Each row is followed by its class number.
[  -6   25  -29   -4   37  -25   34   -1   17   25   68    1   -4   -7
  -46  -13   19  -23  -13   -2  -66   24   13   -8    9  -28 -101   -8
  -11   41   12   27   10  -83  -19  -29] : 5
[ 55  -1 -29  -9  28  15 -13 -11 -23 -12   5  10 -10 -43 -73  26  42 -34
 -38 -40   1   3  -1  -9  37 -10  -7   8  31 -12  -2   5 -10 -29 -53 -24] : 8
[-54  -1  37  28  -2 -43 -15  -8  -3  46  16 -19   5 -64  14 -13 -40  31
 -18 -29 -33 -12 -12 -26  -4  -3  15 -74 -29  63  -3 -14  14 -37  -7 -38] : 11
[  71   17    4  -32   66  -18  -27  -50   60  -31  -50   22   13 -113
   15   -8   73    8   -7    1   27  -15   28   16   28   31   -2  -13
   15   26   10   -3   -7    4   30  -27] : 5
[ 52  42 -36  -4  43 -30  44 -42  49   7  51 -24   4 -35  24  24   6  -3
 -39  -5  18  31  51 -20 -19 -15  80   0 -28 -14 -21 -41   2 -43 -59 -49] : 5
[ 20   6   3 -24  12 -18   5 -36  44  11 -49  38 -12 -21  22 -21  43  11
  12  17 -21 -23  18  21  23  16 -62  30  -7  33  11  15 -11  -4  49  16] : 2
[-24  -1  -8  -7  -1 -21  23 -29  47  -3   7  -6  -6  -8  29 -20  33   8
 -29 -10  -6   5  55 -21 -34   4  55 -28  10  46 -20 -27  18 -29 -38 -20] : 3
[  6  -7  11 -46  10  30  50 -21  47 -58  28  52  38  15  23  -5  21 -36
  32  12  40 -36  23  11   3   3 -14   7 -22  26  -7  -4   3  -2  -3 -26] : 12
[ 17  26  31   8 -18 -15  -7 -16  20  -2 -19 -17  -1  10  18  33  10  26
   1  33  13 -65 -18  -9 -10  27  57  -5  74  -3  16  11   8  18  49  42] : 7
[ 50  26   6 -53 -31  20 -18 -27  83 -30 -38  14  16 -22  41  -7  62  -1
  38  14  39 -46  45   1  29  48  48 -48   9  33  33 -33  30  28  60   1] : 4
[-14  17 -28  21  44  12 -11  21  -9  13  -7 -23 -19   3  -4  -3  60  -1
  -8 -32   0 -25  -3   2 -39 -43  22 -82  24 -26 -27 -50  17 -23  32  21] : 10
[ 63   3  21 -10  16 -32  -6  -8  29   2  14  -6  48 -37   5   9  10   1
  28  28  15 -64   5 -15  36  19  20  20  21   9  15  37  11  17  26  32] : 5
[ 30  -5   5 -26 -13  30 -21   2  29 -60 -67  27   8  -8  31   5  23   6
  -5 -48  -3 -15  28  59  13 -19  -6 -66  -4   7 -53 -29 -27  -1   1 -53] : 0
[ 85  61 -62 -18 -25 -28  35  11  -3  15 -20 -34 -28 -49   1  43  18 -10
  -7  28  29 -15  39 -13  -4  17  62  46  74 -64  -6 -19   1   7 -58  34] : 6
[ 30 -21  16  -3  71  18  -9 -46  24  25 -46  31   7 -89  24  -1  57  65
 -22   2 -50 -36  25  47  -5  18  31  17 -47  17   9  26 -22  33  48 -22] : 8
[ 20   5  32 -16 -11   9  17  -7   9 -30   2   2  13  17  19  26 -44  17
  34  38  25 -84 -11 -23 -29  44  85  17  42  34  46  31  34  37  66  37] : 11
[ 37 -31  39  16 -43 -22 -50 -11 -12 -12 -17 -14   8  -2  10  10 -24  21
  37   9 -21 -69  -8   0  49  35  55  -3   9   0  60  39  40  55  47  48] : 0
[ 17  10 -20   2  10 -17  11 -38 -20  27 -16 -10  -4 -47 -27   6  23  -4
 -55  20  19 -85  -7 -13 -33  17   7 -33  30   6   1  22  11 -16   4  17] : 3
[ 29  62 -11  14 -49 -42  -4  34  45   7  12 -42 -20 -18  19  27 -24  14
  48  26  -2 -21  -7  -8   5 -19  26 -32  57 -48 -33  -1   3  20  13  40] : 6
[ 82  29 -27 -12  19  15  40 -12   3 -16 -15  25   3 -43 -15  30  52  -9
 -25  17 -21 -21  37  12  15  17  80  35  28 -72  13  50   4   6 -33  -6] : 12
[ 40  -8 -31  11  75  15 -27 -23 -20  31 -62  10 -41 -57 -29  34  18  16
 -71 -43 -18 -17  -1  -4  42  17 -91   4  81 -45 -40 -45  -7 -33 -54 -13] : 6
[ -25   10  -31   14  -20   -2    0   14   -5   19    6  -17    6  -17
  -33  -24   18   -8  -27  -35  -57   41   25  -23   66  -35  -28    5
   18  -40   22  -17  -26  -21 -100   -4] : 7
[-19  -1  10  18 -17  19  10   3  16   0  10  -2  12  14 -64 -33  -4  -2
 -56 -37 -50  16 -18 -12 -28   5 -30  -5  13  70   9  48 -14 -72 -22  12] : 9
[ 20  20   2 -53  25  53   5 -51  58 -40 -49  45  34 -26  52 -22  71 -10
  -3  -7  27 -35  46  18  38  30  -2   4  11   9   5 -45  -7   9  11 -32] : 7
[ 49  27  22 -45 -61 -14 -55 -25  29 -59 -46 -15   0 -36   7  11 -12 -24
  13  11  63 -60  -6 -14  87  47   8 -16  86 -11   6 -11   6  43  -7  42] : 3
[109  -9 -18   1  80  12  21  -9  -5  -9  11   0  10 -60  -9  49  35  23
 -16  -1 -21   2  42  -4  -1   2 107  64  49 -47   3  26  19  31 -50 -19] : 3
[-15   7  30  13  25 -13 -45 -13  55 -17 -17 -12  -8 -26  29   9  29  39
   3  -1 -20  -6 -12   9 -10  -2  23 -78  29  30 -21 -38   6  -5  52   2] : 12
[-20  29 -14  11  17 -31 -16  10  28  25 -18 -23 -26 -44  21   8  31  24
 -13 -34 -21 -12  15   8  -8 -37  33 -92  23   9 -48 -63  12 -41  -1 -26] : 11
[ 55   1  -4   7 -13 -43 -24  37 -45  31 -39  -4 -46 -36 -30  45  18  -3
  14 -11  20  23  -6   5  16  -8 -50  18  64  -2 -17 -15 -24   7 -44  11] : 8
[  6  44 -44 -10  17   9  28   3  -1  34  19  -9 -14 -33 -28  -8  31  -9
 -28 -22 -39 -22  19   6 -11 -10  -9 -29 -16  18  -9 -24   3 -69 -26   3] : 9
[-43  19  -6  -1   0  -9  10   1  28 -10 -17  21 -32  -8  13  -3  27 -17
 -21 -24   0 -27  -7  -3 -35 -10  -2  -9  21  11 -27  -3   4 -40  11 -28] : 6
[ 64  26 -16 -28  69   3 -24 -35  33 -42 -54  30   2 -78  50   8  59  20
  10 -10 -21  -9  35  41  18  -9  21 -50 -25   0 -19 -26  -9  -3  57 -63] : 2
[ 41  30 -11 -50  26  21 -18 -39  31  -6 -13   6   1 -77   9   2  63   0
   1   7 -21 -50  12  48  57  24 -20 -21 -14  22  28 -38   1 -14  30  13] : 12
[ 74  41  24  34  16 -54 -31  12 -27  15 -19 -11   7 -42  27  30 -24  40
  71  22  33 -52 -10   0 -21   7  12 -76  28   3 -29  -1 -20  21  53  54] : 7
[ -7 -26  14  -3  14   3 -18 -12   0  44 -36  23   6 -28  46 -41  59  13
  46   2 -43 -72  15   8  27   8 -20   9 -34  47  56 -14  31  15  75  31] : 2
[ 15  34   2   8 -66 -32  22 -18  32  19  60 -40  16 -13  -2 -28   0 -14
   5  18 -44  49  32 -27  38   6  18  -9   3  10  48  18  31 -13 -35  13] : 1
[ 55 -19  23 -48   9  51  -3 -74  22 -16  -8  39   9 -48  19 -30  10  -9
  19 -26  58 -64  21  31  29  59 -23 -24 -52  74  19 -33   1   8  15  14] : 3
[ 28  -3 -28  -5  54  15  20 -30  25   5  44   8  25 -38 -51   0  30 -13
 -11 -23 -26 -70  17  -3  -4  -6 -45 -67 -10  39 -24   0  20 -65  -7 -12] : 5
[ 33  28  43  -4  77 -17  -1 -31  47  -9  13  15  43 -43  29   3   6  23
  17  23  33 -72   5 -44  35  11   5  12  19  -7  -5  12  21  23  55  26] : 4
[  4 -10  54  13 -52 -54 -27  37  13  12  15  -3  13  31  46 -22 -20  -3
  78   2  15 -40   3 -26  57   1  15  -6  -4  25  49  18  10  25  40  57] : 5
[ -2  36 -39  48  35 -66  30   6 -24  79  38 -45 -26 -11 -15  32   5  30
 -67  22 -57 -19 -25   7 -52 -62  13  -1 -26 -17  22  14 -34 -58   2  29] : 12
[ 74  58   4  -6 -42  -7 -31 -21  38 -12 -23 -38 -19 -65  30  29 -28  18
  19  -9  20 -45 -12  23  -1  27   6 -65  34  33  -5 -43  -4  -7  29  14] : 6
[ 24  49  31 -13 -25 -26 -12  11  24   2   9 -22  24   8  29  -2 -61   6
  49  28  18 -17 -19 -27  27  16 -43  27  20  14   9  11 -19  31  29  71] : 10
[-34  -5  10  -7  17   1 -16  14 -33 -13  -2  20  34 -52 -16 -11  35 -18
  -2 -18 -72 -59   2  -7  24  -7 -21 -62   8  16  -6  37  25 -25  14 -34] : 1
[ 39  -2 -20  -8  57  -3 -11  14  -9  -5 -26  34   0 -42 -41  19  48 -16
  -6 -44 -37 -58  17  -9  35 -21 -36  19  53 -14 -39   8   5 -25 -38   3] : 0
[ 36  -3  37  -2  66  32 -50 -21  26 -15 -39  14  12 -61  -3  36   8  57
  -6  -6 -54 -42 -24  15 -10  30  11 -67  38  27 -27  13  -5  19  78  -9] : 1
[ -5   3  -4 -53  19  83  14 -22  32  -9 -17  39  -8 -10  -3 -23  57 -18
   6 -22 -18 -55   8  28  52   4 -63  10   4   8  37 -41  -3  10  25  26] : 1
[ 19   6 -15   8  13 -29  17 -11  20  -8  15 -31  -3 -51 -11   9  75   1
   8   8 -42 -39  22   9 -30  -9  33 -17  38  24  54  21  64  -8  14 -14] : 10
[-47   1  -1   4  -7 -53  18   6 -64  69  59 -21 -16  28 -10  -6 -27 -22
  -8  17 -37 -53 -12 -17  23   9 -35  67 -43  24  52  24  22 -50   0  61] : 5
[  9 -36  -3   4  30   6 -46  27 -52 -35 -46  26 -43 -41 -38  49  28  11
  -2 -80 -34 -45  -3  42  -7 -21  28 -30   5   9 -53  -8 -27 -17 -26 -23] : 8
[ 47  42  -7 -33  80  69 -13 -46  47 -36 -32  13  18 -29  25  15  19  26
 -24   2   0 -25   9  26  -9  20   4  -1 -12  -7 -17 -30  -1   9  64 -15] : 4
[ 30  62 -22  16  36 -21  -4  -8 -14  26  -9 -24 -50 -58 -44   7  24  14
 -36 -22 -73 -20  -8  24  58 -21 -63  14  37 -65  10  27  -5 -28 -17  47] : 10
[ 28 -18 -30 -15  42   0 -11 -24   9  10 -54  30 -21 -86 -49  -3  72 -13
   8 -29 -12 -63  20 -21  54   3 -63  17  57  -8 -10 -28  13  -3 -41  25] : 2
[-45  26 -31   9  -4   6  15   3 -17  21  47 -34 -21  27 -11 -21 -22  -6
   6   2 -58 -19  15 -17 -25 -15 -25  14   9  17 -10 -16  29 -29 -28  64] : 3
[ 46  -3 -34  -1  14 -20   8 -23  64   7 -32 -12 -22 -98 -14   8  50  35
 -34 -10 -40  46  56  -4  40  12   1 -13  59 -29   4 -15   4   6 -76 -48] : 6
[-21  29 -24  -3  79  26   4 -11   1  17   1   1 -19 -29 -37   8  42   2
 -68 -50 -67 -31 -17  31  -3 -38 -35  -2  24  13 -39 -17   6 -87   0 -15] : 11
[ 74   6 -49 -16  42 -23 -45  37 -37  -5  -4 -19  -9 -30 -65  29  57 -27
  39 -24 -12 -48  -9  11  40 -13 -15  21  46 -20  16   4   5  -7   0  79] : 10
[-52 -15 -12 -44  33   8 -22   6   9  10 -26  15  30 -31  34 -45  43   5
  20   6 -32 -59  16  23  55 -12 -61 -35 -27  41  41 -32  10   2  58 -10] : 11
[ 40   1 -22 -29 -29 -75   6  16 -56 -38 -16  -3 -15 -30  -5  29   6 -32
  11  18  30 -34  37  -6  38  14  62  60  38 -42   7  42   4  20 -70  23] : 3
[ 44  46   9   0   6  -5  33 -39  32 -34  43  -2  38 -30  -8   1 -15 -13
 -26  -9   6 -34  28 -41  27   2  34  -9  -5  -8  15  34  20 -27 -28 -21] : 4
[ 15  16  -6 -19   5 -53 -11  -4 -21  -4 -27   2 -14 -60 -35  28   7  -6
 -62 -39 -41  13  24 -11  47  18  -6  77   7  10   1  27 -20 -53 -90 -20] : 4
[ 11  36 -12  24   6 -32  22  29 -11  14   5  12 -44  -6 -13  28 -11   2
  -2 -13 -31 -34  -1 -22  32 -39  18  33  26 -71  17  20 -30  -4 -45  45] : 12
[ 59  78  36  -4  -9   4  -2 -51  60 -19  23   9  15 -29  55 -12 -45   7
  60  18  52 -93   3 -27 -26  37  58 -64  -5  34 -31   5  17  19  74  55] : 3
[-31  24   2   2 -23 -30 -13  12 -34  19   1 -31 -28 -22   5  23  -5  15
 -27  11 -38   7  -3  -9 -40   4  51 -15   0  46  14  -3  -6 -23  13 -14] : 8
[ 51  26  24  -8   8  -3 -59  -5  14 -42 -69 -17  -4 -43  16  44  -1  33
  15   6  49 -90 -29  19  -9  18  54 -42  34 -10  -7 -12  -8  47  82  43] : 4
[ 71 -13 -34 -23  59 -50 -22 -35 -44  38 -65  -1 -17 -98  19  41  18   5
 -38 -11  65 -33  28  -4   3  27 -21  26  22  13 -29 -71 -22  -1 -76 -10] : 3
[ -9  24 -21   3 -21   4 -14   5  -3 -31 -51  -2 -39   5 -12  33  20 -30
 -63 -29 -22  19  -9  -5  19 -28 -40 -39  86 -49   0 -20   2 -20 -42 -66] : 1
[-21  19 -44  -6  46  25  15  -2  29 -29  -2  23 -31  -7 -10  23  16 -20
 -39 -41  17  -3  -6 -18 -59 -28  17 -50  17 -13 -55 -38 -13 -47 -11 -66] : 6
[  28  -12   45   -1   -8  -36  -31   11   -7  -20  -32   12   21   10
   40   36   -5   -9   43   22   94 -114  -46  -11  -15   12   58    7
   29   12   -1   -2  -10   40   63   67] : 12
[-59  -9   9 -40 -11  63   0 -48  50 -39 -34  27   9 -10  44 -56 -15  -2
 -39 -34 -19  -6  21  29  51  -4 -76  15 -45  14  10 -34 -31  15 -37 -41] : 3
[ 95   4  43  23  49 -31 -24 -46  74 -31  -8  -1  45 -47  68  12   4  34
  28   4  20 -64  17  -2  30   8  91  36   4 -15  28  29  15  50  47  13] : 5
[ 30  -4 -18   1  -8 -13  10   6 -26  -8 -27 -28 -38 -12 -13  39  44   8
 -26  -6  13 -11   3  20 -38 -17  66 -62  40   3 -15 -37   7 -29  12  -9] : 2
[  17  -21    4   -9   63   49  -40  -33   30    1  -51   20    8  -51
   47  -12    2   55   10  -52    5   -5   34   16  -23   31   32 -105
  -65   31  -41  -78  -24   20   26  -19] : 10
[-29  15  -9   4  47 -21  23 -17  42   1  11  -7  -5 -53  26 -27  66  27
  13  -6 -76   7  84 -25 -16   9   6 -68  30  36  -5 -28  67 -30 -16 -33] : 10
[ 36  26  30 -27 -16 -12 -33 -19  -2 -26 -34 -11   4 -46   8  21  10   4
  10  19   2 -90   0  -5  61  49  -6   0  46  15  55   9  42  17  43  25] : 4
[-20 -17  -2   5  43 -50 -20 -13 -17  43 -58  21 -66 -89  -3  51  37  35
 -64 -36 -64  -4  12   6 -40  46   2 -20  32  49 -39  -6  13 -66 -27 -82] : 6
[ 80  19 -17   1  11 -31 -16   5  -8  -9 -67   3 -24 -53  -8  48  31   3
 -11 -16  10   9  25   9   5   7  -3 -19  80 -37 -55 -18 -16   1 -51  -1] : 1
[  59    1   18   14   68  -17    0  -14   -7   31   45    3   16  -26
   -3   38    3   19   18   32  -15 -114  -47    2   -1   12   28   41
    5    2   38   67   29    3  103   40] : 6
[-11  11 -34  -8 -10  -8   2  14 -35  16   1  13 -27  -1 -10  25  13 -42
   0 -16  -2 -56  -7  -7 -43 -14 -14 -40   8  19 -18  -8  24 -34 -13 -37] : 3
[  4  55 -12  20  -4 -34   1  44   2  16  48 -25  24  -8  23 -20  65 -28
  54 -14 -31  -9  12  -5  11 -68  29  -1  13   2  16 -14  17 -34   5  20] : 7
[ 57  50 -28  17 -23   4  27  48 -13  20  36 -25  -4   5 -10   3  17 -11
  28  11 -30  43  27 -14  18 -47  25  28  31 -49  24  14  -4  16 -27  24] : 8
